Below is a small trained network, with its code and all its weights. Each question gives an input and a class and asks what happens when units are switched off, that is, made to give their printed mean instead of their output.

import numpy as np


def w(rows, s, z=0):
    codes = np.array(rows[::2]) - 128.0
    scale = np.full(codes.shape[1], s)
    scale[-1] = z or s
    return codes * scale


def f(y):
    return np.maximum(y, 0)


def log_softmax(a):
    a = a - a.max(-1, keepdims=True)
    return a - np.log(np.exp(a).sum(-1, keepdims=True))


def net(x, mask):
    res = np.array(x, float).reshape(1, 6) / 4 @ E
    y = f(res @ A[0][:, :-1].T + A[0][:, -1])
    res = res + np.where(mask, y, B[0][:, -1]) @ B[0][:, :-1]
    return log_softmax(res[-1] @ U[:, :-1].T + U[:, -1])


A, B = {}, {}
E = w([
[129,129,133,126,123,127],'x0',
[140,115,50,101,123,16],'x1',
[138,208,143,254,97,119],'x2',
[51,148,190,145,201,78],'x3',
[74,202,71,93,147,140],'x4',
[124,114,109,137,146,133],'x5',
],0.01)
A[0] = w([
[179,153,181,118,140,209,103],'N0',
[113,153,95,202,121,130,77],'N1',
[144,98,115,57,120,159,55],'N2',
[158,124,112,109,83,148,80],'N3',
[147,209,114,76,103,149,106],'N4',
[137,131,100,107,78,157,55],'N5',
[129,158,97,128,74,49,129],'N6',
[134,87,110,26,162,95,97],'N7',
[135,154,111,178,82,87,109],'N8',
[95,164,63,105,121,132,187],'N9',
[115,120,134,111,150,105,89],'N10',
[129,115,174,49,173,112,68],'N11',
[89,212,80,130,167,116,168],'N12',
[135,120,148,64,139,137,31],'N13',
[182,79,178,173,95,77,255],'N14',
[137,165,120,177,119,94,50],'N15',
[65,128,176,187,59,190,131],'N16',
[124,227,85,125,133,174,170],'N17',
[74,108,191,151,192,71,46],'N18',
[77,96,129,148,202,127,68],'N19',
[91,167,186,93,167,98,58],'N20',
[183,112,106,149,149,143,114],'N21',
[177,109,78,138,115,4,62],'N22',
[100,75,150,83,153,110,151],'N23',
[160,111,89,119,110,167,71],'N24',
[160,124,47,135,52,189,104],'N25',
[163,130,109,119,102,148,54],'N26',
],0.012,0.0069)
B[0] = w([
[33,101,56,138,113,158,205],'N0',
[220,212,95,128,91,155,181],'N1',
[196,151,92,161,86,152,184],'N2',
[107,111,148,169,92,62,165],'N3',
[164,41,131,155,161,107,175],'N4',
[115,121,154,175,80,93,157],'N5',
[47,87,97,137,141,206,207],'N6',
[176,186,129,172,146,172,241],'N7',
[219,158,103,140,128,161,190],'N8',
[169,86,193,102,188,101,214],'N9',
[110,170,135,129,86,131,151],'N10',
[167,152,127,182,113,160,190],'N11',
[157,71,207,108,156,146,227],'N12',
[189,186,79,159,100,155,156],'N13',
[193,66,172,37,210,110,254],'N14',
[206,219,88,142,84,185,167],'N15',
[104,98,84,104,128,169,229],'N16',
[145,100,173,110,212,129,224],'N17',
[93,165,140,166,73,78,199],'N18',
[112,135,168,144,89,78,168],'N19',
[94,119,149,191,103,89,178],'N20',
[132,117,188,158,144,99,157],'N21',
[1,91,62,154,118,208,229],'N22',
[175,141,111,134,131,169,209],'N23',
[95,157,180,179,113,84,166],'N24',
[78,142,158,147,88,37,224],'N25',
[75,148,164,179,90,66,150],'N26',
],0.0072,0.01)
U = w([
[179,214,90,148,109,179,71],'0',
[8,106,65,126,128,210,58],'1',
[81,162,146,171,94,18,65],'2',
[122,127,118,92,152,126,237],'3',
[155,80,151,86,192,111,44],'4',
[115,145,117,79,133,128,253],'5',
],0.013,0.011)

Each question gives the input, the list of numbers given to net, and the class t.
The units are the neurons (one row each of A and B). Each row of codes is followed by its name. A weight is (code - 128) times the scale printed after its matrix; where a second scale follows, it is the last column's (A, B and U).
mask holds one flag per neuron, in row order. A switched-off neuron (its flag False) gives its mean, the last column of its row in B, instead of its output. The means were averaged over made-up inputs and are rounded, as every weight is.
A unit's drop is (log p(t) with every unit on - log p(t) with that unit switched off) / (log p(t) with every unit on - log p(t) with every unit switched off).
The circuit of an input: a set's keep is (log p(t) with only the set's units on - log p(t) with every unit switched off) / (log p(t) with every unit on - log p(t) with every unit switched off). Starting from the 12 units with the biggest drops (on a tie, the unit counted first), units are removed one at a time, each time the one whose removal leaves the highest keep (on an exact tie, the one counted first), for as long as the keep stays at least 0.8.
circuit, biggest first: the units of the circuit, biggest drop first
most important unit: the unit with the biggest drop
top k neurons: the k neurons with the biggest drops, biggest first
drop of u: that unit's drop, to one decimal
input [-7,3,-3,-7,7,-5], class 2: most important unit : N25
input [4,-2,6,4,7,6], class 4: circuit, biggest first : (N12; N17)
input [8,-1,7,1,-8,-5], class 4: top 2 neurons : (N14; N7)
input [2,3,-8,3,-8,-1], class 0: circuit, biggest first : (N7; N11; N23)
input [5,-5,3,7,-1,-4], class 2: top 2 neurons : (N18; N22)
input [-2,1,5,3,6,1], class 4: circuit, biggest first : (N12; N17)
input [0,3,-3,4,-1,4], class 2: circuit, biggest first : (N18; N16)
input [-2,7,-5,-2,1,2], class 1: top 2 neurons : (N22; N6)
input [5,0,8,7,-6,-1], class 0: top 4 neurons : (N15; N1; N8; N25)
input [2,6,-2,-5,7,-3], class 4: top 2 neurons : (N9; N4)
input [-1,8,3,1,-7,-8], class 1: top 2 neurons : (N22; N6)
input [8,6,6,7,4,-1], class 5: circuit, biggest first : (N12; N6)
input [-3,-8,-7,4,-8,5], class 1: top 2 neurons : (N0; N9)
input [5,-8,4,-8,3,7], class 1: most important unit : N0
input [3,7,-8,-4,1,-4], class 0: top 2 neurons : (N7; N2)
input [-6,-6,-2,8,-3,1], class 2: top 3 neurons : (N18; N22; N19)
input [1,-8,4,-1,0,6], class 1: top 2 neurons : (N0; N16)
input [5,6,4,5,-5,-5], class 1: top 3 neurons : (N22; N6; N9)
input [3,8,5,1,-1,-8], class 1: drop of N22 : 0.8
input [7,8,-2,3,-4,-6], class 1: drop of N22 : 0.7
input [-6,0,-4,7,-5,-2], class 2: drop of N19 : 0.1
input [0,4,-2,6,-2,-2], class 2: circuit, biggest first : (N18)
input [-2,5,-2,-4,5,-3], class 1: drop of N23 : 0.0
